<67> -10; -9; 5; 23; -28; -14; -15; -7; 23; -19; -1; 22; -7; 20; 0; 0
<65> 19; -1; 55; 23; -30; 6; 10; -10; 1; 25; -25; -22; -2; 6; -21; -19
<79> 4; -5; -11; 28; 3; 25; 22; 13; 9; -16; -59; -10; 31; -20; -24; 8
<82> 13; -36; 22; -9; 19; -5; -15; 18; -8; 31; -23; 18; -4; -12; 5; -7
<78> 12; -10; 8; -21; -9; -31; 21; -24; 25; -1; 1; -22; 9; -37; 12; -10
-10; 2; 2; 31; -39; -16; -18; -8; 17; -8; 4; -1; 8; 15; -1; -7 : <67>
-5; 0; 10; -7; -2; -7; 3; -8; 7; -2; -5; 6; 4; -9; -4; -4 : <78>
-9; 0; 4; -10; 20; -21; -18; 0; -20; 0; 14; 8; -7; 3; -1; -2 : <79>
<76> -17; 18; 1; -14; 34; -17; -1; 2; -22; -8; -3; -14; 11; -18; -7; -7
12; -2; -9; 39; -55; 11; -8; 3; 24; 6; -1; 15; -9; 16; -3; 7 : <76>
38; -13; 15; 26; -10; 21; -11; -6; -12; -13; -5; -12; 16; 10; -25; -5 : <65>
<82> 11; 1; -26; 4; 19; 7; 8; -10; 21; -8; -24; 6; 3; 2; -14; -11
9; 3; -11; 13; -36; 8; -11; 7; 10; -3; 3; 14; 9; 1; -8; 12 : <76>
<79> 3; -12; -7; 7; 22; 5; 5; -2; -8; -10; -28; -6; 11; -5; -18; -1
7; 15; -2; -5; 12; 0; 13; 5; 0; 8; 3; -11; -3; -9; -13; 15 : <67>
<78> -6; 3; -3; 3; -5; 5; -12; -4; 5; 0; 21; -7; -11; -2; -11; 7
17; 16; 11; -15; -23; -17; -4; 3; 26; -1; 3; 1; 3; 4; -7; -1 : <67>
<76> 17; 3; -1; 39; -80; 18; -9; 6; 29; 2; -1; 25; -15; 21; -16; 22
-1; -8; 16; -7; 33; 1; -6; 5; -5; 29; -15; 11; -3; 3; 8; -5 : <82>
<65> 31; -2; 35; 31; -20; 11; -9; -13; -4; 16; -13; -8; 6; -7; -21; -11
-8; 0; 10; -7; -13; -3; -8; 0; -12; 15; 7; 9; -10; -3; -2; 5 : <82>
19; -1; -1; 33; -45; 13; -4; 6; 23; 7; -2; 30; -23; 12; -13; 14 : <76>
10; 0; -7; 4; 18; 8; 10; -9; 12; 8; -25; 12; 3; 9; -18; -19 : <82>

(52) 36; 18; -23; -11; -8; -5; 2; 49; -32; -14; 9; 1; 30; 8; 38; -2
(58) 15; -9; -8; 0; 2; -14; 5; -14; -16; -25; 3; -14; 9; 0; -2; -3
(48) 7; 16; 14; 10; 9; 10; 23; -16; -17; 4; -35; 3; 22; 9; 5; 21
(45) -18; 7; 22; 8; 27; -2; -16; -29; -3; -12; 10; 7; 33; 31; 9; 6
(47) -5; 5; 34; 20; -13; -10; -18; 10; 27; -34; 23; -28; 2; -8; -17; -1
(58) -7; 21; 2; 4; 4; 11; -2; 2; 7; 12; -1; 3; -10; 5; 0; 9
(50) 8; -7; -17; -1; 9; 10; 15; -12; 14; 9; 26; 18; -1; -4; -1; -4
11; 23; -29; 14; 12; -11; 7; 7; 5; 12; 8; 21; -16; -9; -12; 24 : (50)
(45) -3; 11; 12; 7; -1; -5; -7; -10; -10; -20; 6; 11; 22; 16; 4; -1
-1; -17; 7; -33; -22; -9; 1; -7; -46; 2; -29; 23; -47; 23; 4; -6 : (48)
(50) 3; -11; 11; 11; 14; -13; -10; -3; -11; 15; 9; 9; -1; 5; -10; -11
-5; 19; 7; 11; 19; 6; 27; 18; 19; 12; 13; -20; 16; -10; -4; -4 : (48)
-1; -7; 11; 14; 17; 1; -6; -5; -11; 2; 22; 4; 12; -14; -2; -27 : (50)
(52) 15; 6; -21; -6; 7; 12; 8; -15; 16; -14; 4; 16; 5; -22; 13; 0
-8; -20; -8; 4; -31; -16; -13; -12; 10; 7; -10; -10; 18; -4; -8; -12 : (47)
-1; -17; 20; 17; 2; 10; 10; 31; -13; 27; 10; -15; -14; 34; -8; -1 : (52)
12; -30; -13; 11; 13; -23; -2; -10; -27; -33; -24; -33; 17; -16; -24; -25 : (58)
-2; 6; 45; 6; 12; 1; -19; 32; -36; 7; 2; 0; 27; -16; 1; -14 : (50)
15; -2; -13; -17; 0; -16; -14; 13; 14; -6; -22; -15; 22; -3; -9; 11 : (52)
(48) -10; 11; -9; 14; 1; 12; 15; -3; 30; -3; -13; -16; -4; 13; 3; 5

(252) -2; -3; -11; -1; 2; 13; -19; 5; 24; -22; 5; -14; -13; -29; 17; -21
(252) 3; 3; -2; -7; -21; 7; 21; 9; 1; 14; 3; -32; 16; -3; 10; -12
(248) 4; -24; -17; 1; 13; 8; 13; 11; -4; 22; -6; -2; -14; -26; -5; 15
(251) -18; -28; -7; -6; -27; -22; 8; 19; 17; -35; -12; 46; -35; -22; 48; -8
(240) 15; 9; 8; -10; 35; 12; -9; -10; 3; 21; -7; -13; -41; -2; -17; -18
(237) 7; -7; -7; -9; 7; -6; 8; -1; -8; -10; 17; 11; -7; -25; -1; -9
(237) 5; 4; 16; 3; -3; -3; 9; 8; -28; -6; 0; 1; 2; 3; 23; -5
(242) -22; -19; 5; 10; -13; -4; -2; -6; 0; 11; -4; -13; -6; 23; -28; -8
-6; -18; -25; -22; -5; 0; -7; 13; -3; -3; 17; 16; -17; -37; -22; -5 : (237)
(242) 41; 20; -5; -21; 14; 16; 6; 14; -4; -20; 15; 20; 0; -28; 39; 4
-29; -15; -13; -24; -22; 25; -11; -4; 0; 15; -30; 1; -2; -1; -9; 10 : (237)
-2; -4; 0; -4; 7; 2; 0; -2; -1; -8; 12; 9; 3; -20; -6; 9 : (237)
(233) 0; -5; -9; 15; -3; 16; -8; -6; -13; 4; -8; 19; 0; -10; -9; -5
-19; -16; -9; 11; -19; -6; -7; -3; -1; 6; -4; -6; 0; 13; -22; -6 : (242)
-32; 18; -7; 2; 11; -9; -13; -5; 5; 5; -9; 6; -5; 6; -3; -36 : (240)
15; 6; 3; 14; 27; -57; -22; 0; -19; 2; 14; 10; -36; -8; 33; -2 : (237)
(233) 3; -27; 27; -23; 0; -5; 21; -21; 3; 15; 17; 2; 33; 33; 11; 49
(230) 3; -28; 36; -36; -1; -21; -58; -25; -15; -26; 24; -27; 6; 10; -6; 9
(240) -9; -4; 12; 3; 1; -7; 5; -6; -1; -6; -5; -1; 0; 19; 6; 0
-5; 10; 6; 8; -7; -10; -13; -13; 2; 10; -5; -9; 3; -1; -14; -1 : (252)
-11; -3; 8; 4; -13; -12; 35; -19; -22; -22; 7; -3; 3; 41; 43; 19 : (240)
-7; -23; 20; -28; 2; -2; 12; -10; 17; 28; -10; 5; 17; -8; 28; -13 : (242)
1; -3; -9; 13; -5; -3; -11; 3; -14; -10; 18; -1; -3; 16; -32; 2 : (242)
-8; -15; 23; 10; 23; -9; 12; -8; -7; 9; 7; -9; 26; -8; -8; -16 : (251)
-13; -22; 16; -4; -9; -4; 9; -9; 11; 11; -9; -4; 12; 3; 0; -13 : (242)
3; -6; 1; 4; -7; 3; 2; 2; -4; 7; -2; -2; 1; -5; 12; -14 : (230)
3; 36; 1; 23; -1; 2; -12; -31; -21; 16; -38; -37; 5; -16; -35; -3 : (252)
2; -3; -7; 9; 17; -13; -4; -6; 25; 4; 7; 1; 0; 12; -28; -2 : (237)
1; -10; -3; 8; -18; -8; 4; 2; 14; -18; -9; 29; -23; -22; 16; 4 : (251)
(230) 6; -5; -4; 6; -23; 27; 12; 12; 13; 19; 6; -25; -3; -6; 13; -28
-4; -5; 9; 3; -19; 10; 32; 13; -31; -20; 7; 14; 18; -31; 1; -7 : (237)
-5; -8; 9; -1; 7; -7; 1; -2; 4; 9; -2; 10; 4; 18; 13; 2 : (252)
0; -15; 1; 8; 2; 13; -1; 3; 6; 1; 43; -11; 25; 13; -4; 19 : (248)
(251) 11; 35; -6; -22; 12; 2; -19; 54; 6; -10; 0; 12; -2; -3; 17; 1
9; 0; 8; 9; -5; -6; -19; 3; 6; 12; 8; -2; 20; -16; -10; -10 : (252)
-8; -33; 5; -14; 10; -4; -39; -3; -15; 0; -2; -22; -21; -11; 13; -9 : (230)
19; 25; 6; -7; -26; 0; 15; 4; 26; 1; 21; 10; 28; 13; -19; 11 : (230)
-18; -23; -4; -9; -27; -22; -18; 0; 12; -25; -11; 21; 4; -4; 2; 18 : (240)
-8; -11; -18; -7; -12; 9; 10; 8; -20; -21; 13; 15; 1; -32; -10; -9 : (237)
18; 4; 12; -14; 1; -11; -6; -13; 8; -13; 22; -4; 16; 11; -31; 8 : (230)
27; 46; -25; 0; 24; 3; 2; 9; -18; -37; 12; -3; -19; -9; 1; 20 : (242)
11; 6; 12; 1; 8; -5; -8; -2; -21; -11; 8; 6; -16; -9; 25; 1 : (237)
